Below are the code and all the weights of a small trained network. Each question names an input and a class and asks about switching units off, where a switched-off unit gives its printed mean instead of its output.

import numpy as np


def w(rows, s, z=0):
    codes = np.array(rows[::2]) - 128.0
    scale = np.full(codes.shape[1], s)
    scale[-1] = z or s
    return codes * scale


def f(y):
    return y / 2 * (1 + np.tanh(0.7978845608 * (y + 0.044715 * y**3)))


def log_softmax(a):
    a = a - a.max(-1, keepdims=True)
    return a - np.log(np.exp(a).sum(-1, keepdims=True))


def net(x, mask):
    res = np.array(x, float).reshape(1, 4) / 4 @ E
    y = f(res @ A[0][:, :-1].T + A[0][:, -1])
    res = res + np.where(mask, y, B[0][:, -1]) @ B[0][:, :-1]
    return log_softmax(res[-1] @ U[:, :-1].T + U[:, -1])


A, B = {}, {}
E = w([
[216,86,90,111],'x0',
[97,1,141,221],'x1',
[163,131,213,105],'x2',
[91,44,122,46],'x3',
],0.0083)
A[0] = w([
[149,157,126,166,16],'n1',
[230,102,70,108,23],'n2',
[49,164,147,119,10],'n3',
[171,124,226,97,35],'n4',
[90,144,7,129,3],'n5',
[178,194,110,200,41],'n6',
[102,93,112,54,31],'n7',
[155,170,95,83,11],'n8',
[122,182,122,95,121],'n9',
[95,98,114,55,48],'n10',
[142,159,133,168,7],'n11',
[137,90,137,176,41],'n12',
],0.019,0.0041)
B[0] = w([
[121,88,205,86,159],'n1',
[36,202,184,143,238],'n2',
[37,175,224,150,194],'n3',
[228,149,196,205,223],'n4',
[254,158,198,207,226],'n5',
[135,98,122,21,255],'n6',
[137,78,149,55,207],'n7',
[99,30,118,187,216],'n8',
[118,106,10,171,236],'n9',
[125,98,151,56,208],'n10',
[122,89,227,86,159],'n11',
[102,72,82,167,198],'n12',
],0.03,0.0074)
U = w([
[127,67,137,22,132],'0',
[195,136,148,176,147],'1',
[56,25,78,189,158],'2',
[2,189,163,136,149],'3',
[112,153,50,138,254],'4',
[124,221,46,80,50],'5',
[158,200,34,51,52],'6',
[121,211,59,77,50],'7',
],0.0086,0.0063)

Each question gives the input, the list of numbers given to net, and the class t.
The units are the neurons (one row each of A and B). Each row of codes is followed by its name. A weight is (code - 128) times the scale printed after its matrix; where a second scale follows, it is the last column's (A, B and U).
mask holds one flag per neuron, in row order. A switched-off neuron (its flag False) gives its mean, the last column of its row in B, instead of its output. The means were averaged over made-up inputs and are rounded, as every weight is.
A unit's drop is (log p(t) with every unit on - log p(t) with that unit switched off) / (log p(t) with every unit on - log p(t) with every unit switched off).
The circuit of an input: a set's keep is (log p(t) with only the set's units on - log p(t) with every unit switched off) / (log p(t) with every unit on - log p(t) with every unit switched off). Starting from all 12 units, units are removed one at a time, each time the one whose removal leaves the highest keep (on an exact tie, the one counted first), for as long as the keep stays at least 0.8.
circuit, biggest first: the units of the circuit, biggest drop first
k most important neurons: the k neurons with the biggest drops, biggest first
drop when u is switched off: that unit's drop, to one decimal
input [-7,4,-2,0], class 3: circuit, biggest first : [n3]
input [0,1,2,1], class 4: 2 most important neurons : [n5; n6]
input [-5,-8,2,-5], class 2: 2 most important neurons : [n9; n8]
input [6,5,5,0], class 3: 2 most important neurons : [n2; n5]
input [-2,2,-1,-2], class 4: 2 most important neurons : [n2; n8]
input [8,-7,5,-5], class 3: 2 most important neurons : [n2; n12]
input [4,3,-5,2], class 1: 2 most important neurons : [n5; n3]
input [6,-3,4,-2], class 3: 2 most important neurons : [n2; n5]
input [7,3,5,-7], class 0: 3 most important neurons : [n6; n3; n1]
input [-6,-1,-3,-6], class 0: 2 most important neurons : [n6; n2]
input [5,6,1,7], class 0: 2 most important neurons : [n7; n10]
input [-2,1,-5,-7], class 0: drop when n6 is switched off : 0.4
input [7,2,-7,4], class 1: drop when n3 is switched off : 0.6
input [-4,4,5,1], class 1: drop when n2 is switched off : 0.7
input [-6,2,-5,7], class 0: circuit, biggest first : [n10]
